Where the symbols take the objects:
l: z379->z820, z450->z760, z899->z852, z185->z75, z988->z461, z520->z873, z88->z613, z692->z978, z908->z865, z968->z505, z734->z130, z64->z88, z867->z520, z212->z839, z25->z655, z563->z466, z888->z731, z364->z675, z865->z727, z153->z888, z806->z753, z873->z90, z61->z908, z75->z153, z107->z583, z388->z304, z856->z333, z629->z437, z275->z596, z500->z330, z839->z249, z967->z68, z852->z79, z10->z252, z961->z563, z576->z422, z909->z107, z47->z477, z68->z273, z976->z371, z205->z682, z189->z807, z432->z961, z192->z553, z301->z432, z579->z189, z330->z576, z731->z967, z682->z376, z41->z988, z130->z899, z820->z837, z560->z798, z791->z301, z349->z640, z613->z10, z73->z442, z134->z511, z736->z185, z252->z736, z273->z388, z564->z615, z477->z564, z63->z916, z376->z438, z359->z560, z615->z364, z941->z143, z934->z73, z442->z678, z26->z96, z916->z934, z655->z379, z640->z941, z798->z184, z302->z579, z466->z61, z753->z540, z495->z692, z304->z500, z940->z909, z583->z791, z422->z134, z85->z25, z596->z63, z79->z26, z511->z940, z501->z856, z427->z902, z437->z734, z333->z359, z90->z427, z201->z450, z540->z64, z438->z85, z363->z501, z651->z275, z96->z212, z461->z687, z675->z976, z923->z201, z978->z302, z837->z651, z249->z349, z505->z41, z478->z968, z553->z867, z678->z495, z143->z192, z902->z806, z807->z47, z184->z629, z727->z205, z371->z478, z447->z363, z760->z447, z687->z923
y: z379->z25, z450->z923, z899->z734, z185->z252, z988->z505, z520->z553, z88->z540, z692->z678, z908->z466, z968->z371, z734->z629, z64->z753, z867->z192, z212->z26, z25->z438, z563->z432, z888->z75, z364->z564, z865->z61, z153->z185, z806->z427, z873->z867, z61->z563, z75->z736, z107->z940, z388->z68, z856->z363, z629->z798, z275->z837, z500->z388, z839->z96, z967->z888, z852->z130, z10->z88, z961->z301, z576->z500, z909->z511, z47->z189, z68->z731, z976->z364, z205->z865, z189->z302, z432->z791, z192->z941, z301->z583, z579->z978, z330->z304, z731->z153, z682->z727, z41->z968, z130->z437, z820->z655, z560->z333, z791->z107, z349->z839, z613->z64, z73->z916, z134->z576, z736->z10, z252->z613, z273->z967, z564->z47, z477->z807, z63->z275, z376->z205, z359->z856, z615->z477, z941->z349, z934->z63, z442->z934, z26->z852, z916->z596, z655->z85, z640->z249, z798->z359, z302->z692, z466->z961, z753->z902, z495->z442, z304->z273, z940->z134, z583->z909, z422->z330, z85->z376, z596->z651, z79->z899, z511->z422, z501->z447, z427->z873, z437->z184, z333->z501, z90->z520, z201->z687, z540->z806, z438->z682, z363->z760, z651->z820, z96->z79, z461->z41, z675->z615, z923->z461, z978->z495, z837->z379, z249->z212, z505->z478, z478->z976, z553->z143, z678->z73, z143->z640, z902->z90, z807->z579, z184->z560, z727->z908, z371->z675, z447->z450, z760->z201, z687->z988
f: z379->z655, z450->z201, z899->z130, z185->z736, z988->z41, z520->z867, z88->z64, z692->z495, z908->z61, z968->z478, z734->z437, z64->z540, z867->z553, z212->z96, z25->z85, z563->z961, z888->z153, z364->z615, z865->z908, z153->z75, z806->z902, z873->z520, z61->z466, z75->z185, z107->z909, z388->z273, z856->z501, z629->z184, z275->z651, z500->z304, z839->z212, z967->z731, z852->z899, z10->z613, z961->z432, z576->z330, z909->z940, z47->z807, z68->z967, z976->z675, z205->z727, z189->z579, z432->z301, z192->z143, z301->z791, z579->z302, z330->z500, z731->z888, z682->z205, z41->z505, z130->z734, z820->z379, z560->z359, z791->z583, z349->z249, z613->z88, z73->z934, z134->z422, z736->z252, z252->z10, z273->z68, z564->z477, z477->z47, z63->z596, z376->z682, z359->z333, z615->z564, z941->z640, z934->z916, z442->z73, z26->z79, z916->z63, z655->z25, z640->z349, z798->z560, z302->z978, z466->z563, z753->z806, z495->z678, z304->z388, z940->z511, z583->z107, z422->z576, z85->z438, z596->z275, z79->z852, z511->z134, z501->z363, z427->z90, z437->z629, z333->z856, z90->z873, z201->z923, z540->z753, z438->z376, z363->z447, z651->z837, z96->z26, z461->z988, z675->z364, z923->z687, z978->z692, z837->z820, z249->z839, z505->z968, z478->z371, z553->z192, z678->z442, z143->z941, z902->z427, z807->z189, z184->z798, z727->z865, z371->z976, z447->z760, z760->z450, z687->z461
i: z379->z275, z450->z501, z899->z96, z185->z731, z988->z201, z520->z902, z88->z736, z692->z189, z908->z682, z968->z461, z734->z79, z64->z252, z867->z427, z212->z640, z25->z837, z563->z865, z888->z273, z364->z478, z865->z376, z153->z68, z806->z88, z873->z806, z61->z205, z75->z967, z107->z432, z388->z576, z856->z798, z629->z899, z275->z934, z500->z134, z839->z941, z967->z304, z852->z212, z10->z75, z961->z908, z576->z940, z909->z301, z47->z364, z68->z500, z976->z505, z205->z85, z189->z564, z432->z61, z192->z873, z301->z466, z579->z477, z330->z511, z731->z388, z682->z25, z41->z923, z130->z26, z820->z596, z560->z437, z791->z563, z349->z192, z613->z185, z73->z692, z134->z107, z736->z888, z252->z153, z273->z330, z564->z976, z477->z675, z63->z442, z376->z655, z359->z629, z615->z371, z941->z867, z934->z495, z442->z978, z26->z249, z916->z678, z655->z651, z640->z553, z798->z734, z302->z47, z466->z727, z753->z613, z495->z579, z304->z422, z940->z791, z583->z961, z422->z909, z85->z820, z596->z73, z79->z839, z511->z583, z501->z560, z427->z540, z437->z852, z333->z184, z90->z753, z201->z363, z540->z10, z438->z379, z363->z359, z651->z916, z96->z349, z461->z450, z675->z968, z923->z447, z978->z807, z837->z63, z249->z143, z505->z687, z478->z988, z553->z90, z678->z302, z143->z520, z902->z64, z807->z615, z184->z130, z727->z438, z371->z41, z447->z333, z760->z856, z687->z760
b: z379->z682, z450->z41, z899->z798, z185->z64, z988->z976, z520->z640, z88->z427, z692->z916, z908->z301, z968->z615, z734->z359, z64->z90, z867->z349, z212->z130, z25->z727, z563->z107, z888->z10, z364->z189, z865->z432, z153->z613, z806->z867, z873->z941, z61->z791, z75->z88, z107->z576, z388->z153, z856->z201, z629->z856, z275->z25, z500->z731, z839->z899, z967->z736, z852->z184, z10->z806, z961->z909, z576->z68, z909->z330, z47->z692, z68->z185, z976->z47, z205->z563, z189->z678, z432->z940, z192->z839, z301->z511, z579->z442, z330->z967, z731->z252, z682->z466, z41->z675, z130->z560, z820->z376, z560->z447, z791->z134, z349->z79, z613->z902, z73->z651, z134->z388, z736->z540, z252->z753, z273->z75, z564->z302, z477->z978, z63->z379, z376->z61, z359->z760, z615->z579, z941->z96, z934->z837, z442->z275, z26->z437, z916->z820, z655->z205, z640->z26, z798->z363, z302->z73, z466->z583, z753->z520, z495->z63, z304->z888, z940->z500, z583->z422, z422->z273, z85->z865, z596->z655, z79->z629, z511->z304, z501->z923, z427->z192, z437->z333, z333->z450, z90->z143, z201->z505, z540->z873, z438->z908, z363->z687, z651->z85, z96->z734, z461->z371, z675->z807, z923->z968, z978->z934, z837->z438, z249->z852, z505->z364, z478->z564, z553->z249, z678->z596, z143->z212, z902->z553, z807->z495, z184->z501, z727->z961, z371->z477, z447->z461, z760->z988, z687->z478

The rows follow the links: the fewer symbols apart two objects are, the more alike their rows tend to be.

Rows of some objects; one shown again gets a slightly different row:
z364 -> 33,-23,-13,-1,22,32,84,-75,-13,-65,47,52,-6,-30,62,-60,2,24,-19,3,-11,-20,0,-17,25,-41,-10,20,10,31,-48,-21,-9,-94,57,4,1,51,-9,-24,-24,-21,-20,2,-42,35,3,-59,-7,33,-22,8,-26,58
z967 -> -20,-71,4,11,-59,36,-20,7,16,49,-2,-20,-8,-21,-49,-13,-29,14,-77,-56,16,46,67,91,-18,-2,30,-77,13,-11,35,18,1,20,-33,-29,-19,-42,-8,61,41,62,11,29,-13,-43,39,-11,-31,-21,-15,-14,9,-10
z184 -> -47,45,41,-8,-14,42,82,-10,0,-14,-10,55,28,4,-27,36,2,-20,38,-4,-5,-3,-38,-31,2,-9,-38,57,-3,-2,-75,15,-7,-58,50,9,-10,11,-42,-38,-35,-50,58,-72,26,-11,-36,14,34,101,29,-23,-28,6
z447 -> -3,68,1,-45,46,8,1,9,5,-30,-35,17,-35,57,53,31,19,-37,61,43,-23,-40,-41,-62,-1,44,-48,55,6,-20,-47,0,-2,11,26,33,28,25,-28,-65,-14,-71,24,-20,2,28,-10,47,49,12,66,25,-1,1
z212 -> -42,-31,16,-46,-39,111,49,-16,26,2,-26,38,-51,19,5,-9,-28,-20,-53,-45,-11,24,51,59,-18,26,-27,-29,39,-24,-56,24,-19,-22,25,-2,-5,-6,-78,-3,38,-7,67,-3,-28,-25,48,12,22,44,54,8,-9,13
z79 -> -50,-22,28,-28,-48,103,86,-25,25,-6,-8,54,-25,-1,-12,-8,-24,-10,-41,-47,-4,22,27,40,-7,-1,-24,-7,31,-13,-71,21,-15,-53,39,-1,-14,-3,-72,-5,13,-14,66,-26,-20,-26,26,3,21,76,37,-6,-21,16
z85 -> 55,-68,-35,25,11,-16,-7,-46,-11,-20,51,-13,-4,-43,37,-69,-7,43,-63,-11,4,8,41,30,16,-34,39,-41,6,29,48,-28,3,-22,-10,-16,-4,14,39,31,10,48,-63,54,-41,24,28,-66,-47,-56,-63,6,1,33
z682 -> 41,-62,-19,49,-8,-28,12,-41,-19,-8,61,-4,38,-59,-1,-57,-2,49,-52,-18,17,18,23,30,19,-61,44,-33,-7,38,43,-19,4,-38,-4,-23,-15,6,49,38,-7,54,-57,33,-23,7,2,-73,-54,-19,-79,-17,-4,24
z865 -> 24,-45,-1,65,-17,-54,14,-26,-20,4,54,-7,68,-63,-40,-29,1,48,-25,-13,23,14,1,11,17,-73,46,-15,-24,39,45,-15,13,-30,-7,-23,-24,-3,55,39,-21,53,-51,6,4,-9,-26,-60,-55,-6,-86,-33,-12,11
z655 -> 69,-62,-47,12,26,-21,-26,-40,-11,-22,37,-22,-26,-28,58,-69,3,35,-49,6,-2,-7,41,19,15,-17,32,-41,11,25,52,-28,1,-2,-11,-13,9,21,39,22,15,42,-69,64,-52,32,37,-56,-38,-75,-43,17,10,31
z249 -> -39,-26,10,-56,-33,103,22,2,32,9,-41,21,-68,33,9,-3,-24,-22,-47,-43,-13,23,50,58,-20,45,-23,-38,40,-34,-42,21,-17,0,10,-1,6,-14,-74,-1,47,-12,67,7,-25,-24,56,27,27,22,67,18,5,1
z916 -> 69,24,-44,-3,71,-78,-68,-3,-21,-33,9,-37,-16,14,73,-18,25,7,39,55,-14,-42,-26,-56,14,16,7,19,-8,13,44,-32,11,36,-17,17,29,28,49,-21,-8,-8,-68,36,-9,56,-5,-7,-4,-81,-14,32,15,6
z205 -> 37,-56,-11,55,-11,-36,16,-41,-21,-4,57,-6,44,-64,-16,-46,-1,50,-46,-14,19,12,18,20,17,-67,48,-27,-13,34,45,-17,4,-34,-3,-23,-21,0,50,39,-12,52,-59,20,-15,3,-9,-68,-57,-16,-82,-20,-10,23
z806 -> -62,47,37,6,-40,-8,-26,69,14,57,-44,-12,34,20,-90,79,0,-32,39,-10,12,18,-30,2,-23,23,-11,14,-17,-29,-4,29,9,43,-28,-3,-16,-42,-13,11,-2,-5,53,-49,61,-53,-31,65,21,37,29,-28,5,-48
z940 -> 10,12,-10,23,7,-80,-105,61,-7,51,-15,-66,19,9,-39,35,9,-2,16,16,12,4,-5,-1,-11,21,29,-19,-18,-9,79,4,17,86,-65,-7,4,-38,54,31,12,34,-31,24,34,-12,-10,27,-12,-70,-14,1,31,-43
z651 -> 76,-23,-49,-5,59,-45,-61,-17,-16,-30,21,-34,-37,4,79,-52,10,20,-12,30,-13,-26,18,-14,13,10,17,-19,4,14,57,-29,4,29,-20,6,24,25,42,-6,16,14,-72,61,-38,51,28,-25,-20,-94,-20,39,22,18
z442 -> 56,47,-28,9,69,-90,-42,1,-27,-35,14,-24,15,9,52,2,31,7,62,64,-11,-47,-50,-81,19,-2,3,47,-23,17,28,-30,10,18,-4,20,22,36,58,-32,-29,-25,-62,8,6,52,-34,-4,1,-46,-21,16,4,6
z852 -> -51,-16,30,-20,-44,98,92,-32,15,-7,-6,58,-12,-5,-17,-3,-22,-11,-29,-46,-2,24,21,38,-9,-11,-27,-3,22,-7,-74,18,-18,-60,44,-4,-17,1,-70,-7,5,-22,66,-37,-15,-25,16,-3,20,83,32,-11,-24,19
z923 -> 21,32,-25,-61,57,32,-5,-11,7,-46,-23,16,-72,55,95,-12,8,-32,26,35,-35,-35,-7,-39,1,52,-40,29,22,-17,-38,-14,-9,7,25,29,37,39,-34,-59,11,-55,10,15,-29,43,25,30,44,-15,63,47,8,20
z807 -> 31,20,1,30,28,-28,66,-53,-30,-56,46,36,41,-34,27,-26,18,23,34,28,0,-27,-46,-57,33,-54,-1,53,-24,39,-29,-27,-1,-79,47,7,-4,48,24,-30,-54,-28,-38,-26,-6,41,-44,-47,-12,40,-44,-13,-29,38
z839 -> -42,-26,13,-50,-31,110,38,-7,29,5,-32,32,-65,28,10,-7,-28,-22,-50,-42,-14,24,52,61,-19,34,-28,-31,41,-28,-49,21,-17,-8,19,-4,1,-10,-76,-1,40,-8,67,4,-28,-22,52,21,28,31,60,14,-2,7
z615 -> 31,-20,-8,3,22,24,87,-70,-17,-63,52,51,4,-35,50,-55,6,25,-8,5,-10,-19,-7,-20,26,-47,-6,26,1,37,-43,-25,-8,-96,60,0,-4,50,0,-27,-33,-21,-24,-7,-34,39,-6,-63,-11,39,-25,1,-25,53
z363 -> -13,73,6,-38,41,3,8,13,0,-30,-35,18,-25,52,41,34,15,-39,71,38,-17,-39,-47,-63,1,42,-50,63,0,-14,-51,-1,-4,4,26,30,23,26,-28,-60,-17,-72,29,-33,10,24,-20,49,55,23,61,24,-4,-5
z501 -> -16,79,13,-34,34,5,17,13,2,-27,-28,21,-11,46,31,39,18,-39,73,40,-18,-35,-53,-67,2,34,-49,68,1,-13,-53,-1,-4,-2,28,29,21,26,-29,-60,-25,-72,35,-39,18,19,-29,45,51,35,56,13,-7,-7
z888 -> -35,-67,18,21,-67,40,8,5,15,53,4,-7,11,-34,-70,-8,-28,17,-74,-64,21,51,57,86,-16,-18,27,-66,11,-5,18,25,-1,2,-25,-28,-29,-41,-10,60,31,60,22,14,-1,-54,27,-18,-33,7,-25,-27,3,-10
z388 -> -1,-57,-11,1,-35,16,-58,19,18,46,-14,-40,-27,-2,-26,-12,-27,9,-67,-38,10,34,63,74,-20,23,27,-75,16,-17,57,15,-2,52,-47,-20,-6,-42,2,58,51,62,0,46,-14,-32,51,2,-22,-56,-5,2,26,-17
z130 -> -54,3,39,-14,-38,85,97,-25,12,-12,-1,65,8,-7,-21,7,-10,-14,-5,-32,-2,14,-1,19,-1,-17,-32,17,15,-2,-82,16,-15,-70,51,-1,-18,4,-59,-20,-12,-32,64,-52,4,-25,-7,-4,19,99,27,-20,-30,16
z753 -> -68,43,47,15,-49,-9,-13,62,10,59,-37,-12,45,11,-94,76,-2,-27,33,-16,18,24,-27,1,-23,12,-8,15,-20,-21,-7,34,7,37,-26,-5,-16,-44,-13,18,-6,-1,55,-52,59,-56,-35,55,13,45,21,-33,2,-51
z192 -> -40,15,10,-54,-17,55,-37,44,30,33,-65,-12,-60,60,-6,38,-14,-43,-6,-15,-13,11,29,33,-33,67,-29,-22,26,-49,-17,26,-10,58,-17,8,11,-26,-56,-4,41,-16,60,5,3,-27,41,66,35,-8,82,21,20,-31
z302 -> 39,44,-7,28,45,-63,27,-26,-32,-50,38,16,45,-21,26,-4,29,16,61,48,0,-40,-64,-78,28,-43,0,65,-29,36,-9,-30,11,-47,32,14,5,43,43,-34,-57,-30,-48,-23,10,42,-53,-29,-7,19,-38,-7,-17,19
z505 -> 39,-14,-29,-44,40,57,36,-53,3,-60,6,33,-70,21,103,-55,-2,-2,-23,12,-29,-25,26,-7,12,20,-26,3,33,2,-40,-19,-15,-37,45,14,23,47,-39,-37,13,-32,-9,32,-61,47,43,-17,18,-12,33,44,-5,45
z134 -> 10,-1,-13,11,2,-58,-109,58,3,53,-25,-68,-3,20,-26,23,-1,-4,-3,5,11,10,12,19,-13,28,27,-34,-10,-20,78,6,14,96,-66,-6,8,-38,40,35,27,39,-24,41,20,-15,11,31,-14,-80,-2,6,31,-40

Each walk starts at a row. The symbols on each line, taken left to right, move it on to the next object.
Answer with the object's row; about right is enough.
new walk
12,4,-14,14,2,-69,-109,59,3,51,-25,-69,6,13,-32,30,2,-1,7,13,11,6,3,10,-12,24,27,-27,-11,-18,79,3,11,93,-66,-6,7,-36,45,34,23,34,-30,32,30,-14,-1,34,-14,-77,-11,0,32,-44
f l b b f f -> -45,-53,30,27,-79,35,20,10,14,51,5,6,31,-38,-87,9,-24,10,-55,-62,26,53,44,78,-18,-29,22,-56,2,-3,10,25,0,-9,-17,-28,-33,-42,-11,57,15,51,31,-10,12,-56,11,-17,-30,31,-30,-38,-3,-16
y y f b -> -65,49,34,-3,-33,-7,-29,72,13,57,-50,-20,21,29,-78,80,-1,-37,42,-6,11,17,-28,1,-24,28,-18,14,-10,-33,-8,34,6,56,-29,3,-9,-45,-17,3,6,-14,54,-38,58,-50,-29,67,26,26,37,-20,10,-52
new walk
-58,48,27,-19,-24,5,-44,67,19,52,-60,-19,-6,45,-54,71,-3,-43,35,0,6,15,-17,3,-25,52,-18,3,1,-37,-4,32,3,65,-29,7,2,-41,-24,-3,11,-16,60,-29,46,-42,-12,78,34,14,54,-7,13,-52
i y y l i -> -68,33,44,18,-53,-7,-3,56,8,58,-27,-8,52,0,-104,73,-2,-20,28,-22,22,28,-23,10,-16,2,-5,9,-19,-17,-6,37,8,30,-24,-8,-22,-45,-9,19,-7,1,51,-54,63,-59,-38,45,5,52,8,-38,0,-49
l l l f l -> -66,4,48,36,-67,5,23,34,10,57,-11,4,61,-26,-111,54,-11,-2,0,-40,24,38,-13,32,-14,-25,7,-9,-15,-5,-9,31,5,1,-15,-19,-31,-44,-8,33,-8,21,47,-48,49,-64,-28,18,-11,64,-15,-46,-8,-35
new walk
21,-31,5,68,-17,-63,7,-19,-23,13,50,-10,72,-66,-46,-14,8,43,-14,-10,25,16,-12,8,13,-68,48,-9,-28,36,43,-12,13,-24,-15,-25,-27,-6,62,38,-27,47,-50,2,14,-8,-32,-57,-56,-3,-90,-34,-11,4
b l y l l l -> 4,9,9,65,-10,-91,-31,24,-24,29,28,-31,82,-43,-67,24,15,28,24,9,26,9,-33,-16,7,-51,42,6,-40,22,56,-4,17,16,-33,-10,-19,-16,69,34,-31,36,-43,-14,40,-13,-51,-18,-39,-12,-71,-37,1,-23
b l y l l l -> 9,23,2,42,-3,-99,-80,53,-14,43,-2,-60,54,-9,-57,41,18,6,36,22,18,2,-31,-20,-3,-9,34,0,-36,6,72,1,19,64,-54,-4,-8,-27,58,30,-12,29,-37,3,46,-15,-38,14,-20,-48,-42,-20,16,-39
new walk
1,-53,-12,-1,-27,7,-69,29,18,49,-17,-46,-32,6,-26,-5,-22,4,-58,-31,7,27,58,68,-22,24,29,-76,17,-20,62,15,1,62,-56,-18,-4,-40,8,50,52,56,-4,51,-8,-28,46,11,-20,-68,0,10,27,-23
f f l l l -> 6,-42,-17,-2,-23,-10,-87,35,12,51,-24,-52,-29,9,-19,-7,-18,4,-51,-18,7,28,53,60,-21,29,29,-70,13,-23,64,10,3,75,-56,-16,3,-37,11,51,50,50,-10,52,-4,-24,47,16,-18,-75,-3,8,32,-30
b i b l i i -> 7,-32,-20,1,-12,-18,-92,42,13,49,-25,-57,-24,17,-16,6,-15,0,-38,-15,10,23,45,51,-17,33,26,-62,6,-21,71,6,4,83,-63,-15,4,-39,21,42,51,48,-17,50,0,-20,35,22,-15,-80,1,12,34,-29
new walk
10,15,-6,29,6,-88,-97,55,-10,46,-17,-66,32,3,-44,39,9,0,26,23,15,2,-21,-8,-10,12,30,-12,-28,-6,77,0,17,82,-63,-5,5,-32,56,30,5,30,-35,16,40,-14,-22,26,-18,-64,-26,-10,24,-46
l y f i y i -> 12,17,1,54,-6,-99,-57,39,-18,34,12,-46,68,-26,-60,32,18,12,33,17,27,6,-39,-21,3,-26,34,6,-43,16,61,-4,19,44,-42,-8,-13,-25,67,29,-23,33,-42,-9,46,-15,-49,-1,-31,-25,-56,-31,7,-32
b y b -> -7,-70,-5,2,-44,25,-48,17,18,47,-12,-34,-20,-10,-35,-13,-23,9,-71,-44,11,41,65,84,-20,9,29,-82,23,-11,47,15,1,43,-44,-23,-9,-43,-3,57,55,59,3,40,-15,-33,51,1,-27,-44,-7,-3,20,-18
new walk
38,49,-8,24,51,-73,15,-19,-31,-43,35,6,41,-14,30,-5,31,13,67,52,-5,-38,-63,-86,32,-32,2,63,-31,28,-3,-27,9,-29,23,13,6,41,46,-35,-53,-30,-50,-18,10,44,-56,-21,-2,6,-36,-4,-11,13
y b y -> 73,-10,-50,-7,62,-56,-66,-10,-15,-32,18,-37,-36,11,81,-41,15,18,-1,39,-16,-31,10,-25,14,17,18,-12,1,10,54,-32,5,32,-20,10,28,26,46,-6,10,5,-73,61,-35,51,19,-18,-11,-98,-17,40,20,16
b i l b b l -> 32,-49,-5,61,-17,-45,16,-33,-20,1,60,-3,58,-67,-28,-36,1,47,-36,-15,17,13,8,16,19,-70,49,-20,-23,38,42,-15,9,-35,-11,-22,-22,2,54,42,-20,54,-54,15,-5,0,-19,-67,-56,-7,-90,-28,-7,15
new walk
33,36,-5,26,39,-57,43,-38,-33,-51,45,24,49,-27,29,-11,25,18,54,42,-1,-36,-59,-74,29,-49,0,62,-29,37,-17,-28,3,-56,37,11,-1,41,35,-30,-60,-28,-40,-26,4,42,-52,-37,-7,28,-42,-10,-20,23
f i b i -> 31,32,-6,30,34,-42,55,-41,-28,-51,47,30,50,-30,27,-17,20,19,44,34,2,-30,-52,-65,30,-55,1,56,-23,37,-25,-28,7,-67,41,9,-5,46,31,-33,-55,-26,-40,-26,4,38,-50,-43,-9,35,-43,-9,-24,27
b f i b -> 64,35,-41,0,74,-83,-61,5,-24,-35,13,-36,-11,19,66,-13,31,6,45,66,-15,-43,-36,-70,17,9,10,26,-13,14,37,-32,9,30,-12,17,26,29,50,-25,-18,-15,-66,29,-6,53,-15,-2,2,-71,-15,28,13,5
new walk
-50,35,38,-6,-22,51,87,-13,4,-14,-5,57,27,1,-25,26,-2,-14,31,-7,-3,1,-32,-21,-1,-14,-40,46,-2,1,-81,14,-12,-63,48,1,-15,12,-48,-30,-34,-46,55,-63,17,-13,-30,9,28,103,27,-24,-32,7
l b b l -> 6,65,-6,-49,52,16,-4,6,1,-34,-36,13,-43,63,64,21,15,-38,58,44,-27,-43,-28,-58,2,51,-42,53,13,-19,-42,-5,-7,11,23,31,35,27,-34,-61,-8,-67,18,-12,-2,34,-3,45,49,4,68,36,2,3
y f f -> 31,22,-22,-58,55,41,5,-19,6,-51,-22,15,-79,53,100,-21,5,-25,18,32,-34,-38,2,-29,2,52,-38,22,27,-17,-36,-13,-12,0,27,27,39,37,-33,-52,13,-52,7,21,-40,47,32,20,40,-21,62,50,2,25
